Below are the code and all the weights of a small trained network. Each question names an input and a class and asks about switching units off, where a switched-off unit gives its printed mean instead of its output.

import numpy as np


def w(rows, s, z=0):
    codes = np.array(rows[::2]) - 128.0
    scale = np.full(codes.shape[1], s)
    scale[-1] = z or s
    return codes * scale


def f(y):
    return y / 2 * (1 + np.tanh(0.7978845608 * (y + 0.044715 * y**3)))


def log_softmax(a):
    a = a - a.max(-1, keepdims=True)
    return a - np.log(np.exp(a).sum(-1, keepdims=True))


def net(x, mask):
    res = np.array(x, float).reshape(1, 3) / 4 @ E
    y = f(res @ A[0][:, :-1].T + A[0][:, -1])
    res = res + np.where(mask, y, B[0][:, -1]) @ B[0][:, :-1]
    return log_softmax(res[-1] @ U[:, :-1].T + U[:, -1])


A, B = {}, {}
E = w([
[200,205,254,148,147,156,152],'x0',
[77,182,137,200,93,50,96],'x1',
[109,150,125,174,171,138,238],'x2',
],0.0094)
A[0] = w([
[157,201,142,114,134,108,148,5],'N1',
[71,162,118,127,71,49,78,191],'N2',
[161,96,203,201,181,192,232,213],'N3',
[115,101,62,86,86,162,113,251],'N4',
[50,94,101,203,181,128,76,31],'N5',
[96,58,46,102,147,162,91,109],'N6',
[44,43,24,134,162,168,146,64],'N7',
[73,135,115,132,214,129,232,140],'N8',
[186,53,150,91,155,188,92,166],'N9',
[156,120,98,57,194,146,154,148],'N10',
[62,209,204,178,173,97,126,221],'N11',
[87,162,154,53,55,67,84,234],'N12',
[144,81,2,145,114,104,110,47],'N13',
[146,133,67,190,163,185,144,159],'N14',
[189,139,204,125,194,167,56,215],'N15',
[169,124,129,97,140,84,52,181],'N16',
[162,143,67,161,120,98,118,9],'N17',
[150,186,197,106,126,173,143,75],'N18',
[169,93,102,78,200,169,160,82],'N19',
[183,59,171,111,81,120,76,204],'N20',
[152,66,133,64,119,181,189,122],'N21',
[115,139,113,97,142,170,69,102],'N22',
],0.0091,0.0025)
B[0] = w([
[132,85,163,188,149,160,120,148],'N1',
[97,123,102,152,188,109,201,187],'N2',
[81,42,120,154,84,163,154,248],'N3',
[147,124,165,140,168,156,254,186],'N4',
[162,86,192,177,170,129,150,155],'N5',
[103,55,160,165,198,164,156,194],'N6',
[159,92,100,160,202,206,140,209],'N7',
[114,106,17,72,90,134,205,197],'N8',
[84,100,55,177,145,77,150,187],'N9',
[112,133,130,152,105,37,187,173],'N10',
[130,64,72,146,121,113,204,207],'N11',
[121,75,112,135,131,150,238,172],'N12',
[195,92,148,156,191,158,189,188],'N13',
[152,109,144,87,28,105,143,152],'N14',
[83,47,80,247,192,146,149,200],'N15',
[74,66,149,100,36,112,192,158],'N16',
[220,122,142,168,153,94,110,128],'N17',
[114,98,131,237,181,203,104,188],'N18',
[104,163,136,133,211,44,141,180],'N19',
[89,79,62,106,111,113,221,167],'N20',
[101,165,97,179,195,42,182,185],'N21',
[75,104,128,135,91,163,166,140],'N22',
],0.0071,0.011)
U = w([
[171,121,164,233,230,254,110,111],'0',
[66,97,58,123,103,158,158,234],'1',
[92,147,108,185,180,72,156,239],'2',
[97,168,153,71,177,111,159,214],'3',
[133,215,121,146,117,134,69,4],'4',
[155,245,169,124,176,114,104,4],'5',
[90,165,152,115,136,112,40,4],'6',
[184,184,121,54,82,70,100,4],'7',
],0.0091,0.0025)

Each question gives the input, the list of numbers given to net, and the class t.
The units are the neurons (one row each of A and B). Each row of codes is followed by its name. A weight is (code - 128) times the scale printed after its matrix; where a second scale follows, it is the last column's (A, B and U).
mask holds one flag per neuron, in row order. A switched-off neuron (its flag False) gives its mean, the last column of its row in B, instead of its output. The means were averaged over made-up inputs and are rounded, as every weight is.
A unit's drop is (log p(t) with every unit on - log p(t) with that unit switched off) / (log p(t) with every unit on - log p(t) with every unit switched off).
The circuit of an input: a set's keep is (log p(t) with only the set's units on - log p(t) with every unit switched off) / (log p(t) with every unit on - log p(t) with every unit switched off). Starting from the 12 units with the biggest drops (on a tie, the unit counted first), units are removed one at a time, each time the one whose removal leaves the highest keep (on an exact tie, the one counted first), for as long as the keep stays at least 0.8.
units of the circuit, in order: the units of the circuit, biggest drop first
most important unit: the unit with the biggest drop
top k neurons: the k neurons with the biggest drops, biggest first
drop of u: that unit's drop, to one decimal
input [6,-1,8], class 1: units of the circuit, in order	N8; N3
input [-7,-5,6], class 0: units of the circuit, in order	N7
input [1,-7,-6], class 2: units of the circuit, in order	N21; N19; N9
input [-5,-7,4], class 2: units of the circuit, in order	N21; N19
input [6,4,8], class 1: units of the circuit, in order	N8; N3
input [-5,-1,5], class 0: units of the circuit, in order	N7; N13
input [5,-1,-6], class 1: top 3 neurons	N20; N16; N7
input [-8,-4,7], class 0: top 2 neurons	N7; N13
input [-3,-7,1], class 2: top 3 neurons	N21; N19; N10
input [4,-1,-8], class 1: top 2 neurons	N20; N16
input [4,-2,-6], class 1: top 2 neurons	N20; N16
input [4,-2,6], class 1: top 2 neurons	N8; N3
input [-2,2,1], class 3: drop of N3	0.2
input [-8,2,0], class 0: drop of N17	0.0
input [5,-6,-3], class 2: most important unit	N9
input [4,4,8], class 1: drop of N8	0.1
input [-8,5,5], class 0: drop of N7	0.1
